Below is a small trained network, with its code and all its weights. Each question gives an input and a class and asks what happens when units are switched off, that is, made to give their printed mean instead of their output.

import numpy as np


def w(rows, s, z=0):
    codes = np.array(rows[::2]) - 128.0
    scale = np.full(codes.shape[1], s)
    scale[-1] = z or s
    return codes * scale


def norm(h):
    return h / np.sqrt((h * h).mean(-1, keepdims=True) + 1e-5)


def f(y):
    return np.maximum(y, 0)


def log_softmax(a):
    a = a - a.max(-1, keepdims=True)
    return a - np.log(np.exp(a).sum(-1, keepdims=True))


def net(x, mask):
    res = np.array(x, float).reshape(1, 8) / 4 @ E
    u = 0
    for l in range(3):
        y = f(norm(res) @ A[l][:, :-1].T + A[l][:, -1])
        res = res + np.where(mask[u : u + 10], y, B[l][:, -1]) @ B[l][:, :-1]
        u += 10
    return log_softmax(norm(res)[-1] @ U[:, :-1].T + U[:, -1])


A, B = {}, {}
E = w([
[74,142,196,209],'x0',
[130,129,126,130],'x1',
[126,130,131,130],'x2',
[130,128,126,128],'x3',
[178,2,86,176],'x4',
[128,128,130,126],'x5',
[200,110,249,85],'x6',
[135,129,128,131],'x7',
],0.0038)
A[0] = w([
[128,164,216,189,118],'0.n0',
[197,59,71,159,107],'0.n1',
[217,104,91,80,137],'0.n2',
[142,71,152,143,18],'0.n3',
[124,117,146,216,72],'0.n4',
[174,56,181,142,3],'0.n5',
[100,210,129,39,226],'0.n6',
[134,160,126,254,85],'0.n7',
[91,105,163,88,54],'0.n8',
[168,174,33,96,160],'0.n9',
],0.0053,0.0021)
B[0] = w([
[53,64,155,21,198],'0.n0',
[84,71,163,203,207],'0.n1',
[2,73,140,93,205],'0.n2',
[136,152,95,196,147],'0.n3',
[36,101,156,67,161],'0.n4',
[99,204,114,170,173],'0.n5',
[87,49,148,160,253],'0.n6',
[38,86,138,66,173],'0.n7',
[154,134,124,197,135],'0.n8',
[72,83,185,88,208],'0.n9',
],0.0041,0.0037)
A[1] = w([
[88,67,120,128,238],'1.n0',
[111,173,119,129,118],'1.n1',
[201,59,183,112,186],'1.n2',
[101,194,139,67,178],'1.n3',
[115,136,151,183,77],'1.n4',
[146,254,129,108,122],'1.n5',
[112,118,81,157,3],'1.n6',
[109,118,28,182,53],'1.n7',
[246,132,205,121,35],'1.n8',
[137,122,136,80,32],'1.n9',
],0.0087,0.0014)
B[1] = w([
[152,165,213,123,253],'1.n0',
[193,110,138,117,143],'1.n1',
[142,238,146,129,205],'1.n2',
[188,36,131,252,192],'1.n3',
[50,94,155,68,147],'1.n4',
[244,6,146,247,145],'1.n5',
[137,184,140,135,150],'1.n6',
[165,237,157,129,175],'1.n7',
[136,224,124,140,160],'1.n8',
[119,110,66,127,148],'1.n9',
],0.0047,0.0062)
A[2] = w([
[167,62,144,201,56],'2.n0',
[145,78,100,156,53],'2.n1',
[72,41,180,84,36],'2.n2',
[114,140,3,162,202],'2.n3',
[96,164,254,205,95],'2.n4',
[62,155,167,124,68],'2.n5',
[252,52,127,129,253],'2.n6',
[155,100,102,28,145],'2.n7',
[134,204,216,58,150],'2.n8',
[27,188,73,211,167],'2.n9',
],0.0055,0.0017)
B[2] = w([
[198,64,117,137,152],'2.n0',
[154,126,145,148,133],'2.n1',
[166,142,75,60,175],'2.n2',
[144,146,177,152,142],'2.n3',
[158,98,27,114,254],'2.n4',
[197,115,93,108,171],'2.n5',
[78,110,135,194,156],'2.n6',
[2,123,208,123,136],'2.n7',
[80,149,37,148,204],'2.n8',
[180,147,178,68,176],'2.n9',
],0.0055,0.0075)
U = w([
[177,76,144,184,159],'0',
[157,247,153,136,105],'1',
[141,124,100,97,207],'2',
[139,126,102,100,156],'3',
[62,110,179,91,3],'4',
],0.013,0.0023)

Each question gives the input, the list of numbers given to net, and the class t.
The units are the neurons (one row each of A and B). Each row of codes is followed by its name. A weight is (code - 128) times the scale printed after its matrix; where a second scale follows, it is the last column's (A, B and U).
mask holds one flag per neuron, layer by layer. A switched-off neuron (its flag False) gives its mean, the last column of its row in B, instead of its output. The means were averaged over made-up inputs and are rounded, as every weight is.
A unit's drop is (log p(t) with every unit on - log p(t) with that unit switched off) / (log p(t) with every unit on - log p(t) with every unit switched off).
most important unit: the unit with the biggest drop
k most important neurons: the k neurons with the biggest drops, biggest first
k most important neurons of layer l: the k neurons of layer l with the biggest drops, biggest first
input [1,-6,-6,-1,1,-2,2,-7], class 2: most important unit => 0.n5
input [3,2,4,2,-7,0,1,-6], class 0: 2 most important neurons of layer 1 => [1.n3 1.n5]
input [7,-7,-3,-3,5,4,-7,-7], class 1: 2 most important neurons => [1.n7 0.n6]
input [5,3,-2,4,-6,7,0,-5], class 0: 2 most important neurons => [1.n3 0.n2]
input [8,-4,4,-4,4,7,4,-2], class 4: 2 most important neurons of layer 0 => [0.n0 0.n4]
input [5,0,-8,-4,1,8,5,2], class 3: 3 most important neurons => [0.n0 2.n4 1.n7]
input [2,1,0,1,-8,6,-8,5], class 0: 2 most important neurons => [1.n5 1.n3]
input [0,6,6,8,-4,4,2,3], class 3: 3 most important neurons of layer 0 => [0.n6 0.n0 0.n5]
input [6,2,2,-4,2,6,6,2], class 1: 4 most important neurons => [1.n2 0.n2 0.n6 1.n8]
input [3,8,7,6,4,-5,-1,0], class 3: 2 most important neurons => [1.n3 0.n6]
input [7,6,6,-6,4,-5,6,8], class 2: 3 most important neurons of layer 1 => [1.n3 1.n7 1.n4]
input [-8,-1,0,5,1,-1,-7,-5], class 4: 2 most important neurons of layer 1 => [1.n2 1.n8]
input [-6,0,-5,7,5,-8,0,-1], class 4: 3 most important neurons of layer 1 => [1.n3 1.n8 1.n5]
input [-5,7,2,2,-2,1,-8,-3], class 1: most important unit => 2.n4
input [-3,8,-3,5,0,1,-5,2], class 1: 2 most important neurons => [1.n7 0.n0]
input [-8,-7,-4,-3,-6,-5,-5,4], class 4: 2 most important neurons => [0.n9 0.n6]
input [0,-3,8,5,-8,4,-5,-6], class 0: 2 most important neurons of layer 1 => [1.n5 1.n3]
input [-6,-3,-4,7,-1,-8,-1,-4], class 4: 2 most important neurons of layer 2 => [2.n4 2.n7]
input [5,-2,-3,-3,1,-6,-5,-3], class 1: 2 most important neurons => [1.n7 0.n9]
input [8,1,-6,3,1,-3,-5,7], class 4: 2 most important neurons => [0.n7 0.n4]
input [-5,0,7,8,-7,3,4,-1], class 0: 2 most important neurons => [1.n3 1.n5]
input [-6,-4,-1,0,1,5,-3,5], class 4: 3 most important neurons of layer 1 => [1.n2 1.n3 1.n8]
input [-5,-5,-3,4,1,8,5,5], class 1: most important unit => 1.n2
input [8,4,-5,-4,7,4,3,2], class 4: 2 most important neurons of layer 1 => [1.n4 1.n3]
input [-7,8,1,-6,-7,1,-2,-5], class 0: 2 most important neurons of layer 0 => [0.n0 0.n1]
input [6,-3,-1,-2,3,-4,1,-4], class 4: 2 most important neurons => [0.n4 0.n7]
input [-1,3,-7,1,4,1,-8,-8], class 1: most important unit => 1.n7
input [8,7,4,5,5,-8,-5,6], class 4: 2 most important neurons => [0.n7 0.n4]
input [7,-3,2,-6,-1,8,8,8], class 1: 2 most important neurons => [1.n8 0.n2]
input [-2,-3,7,-3,-8,-5,-7,-2], class 0: 2 most important neurons => [1.n5 1.n3]
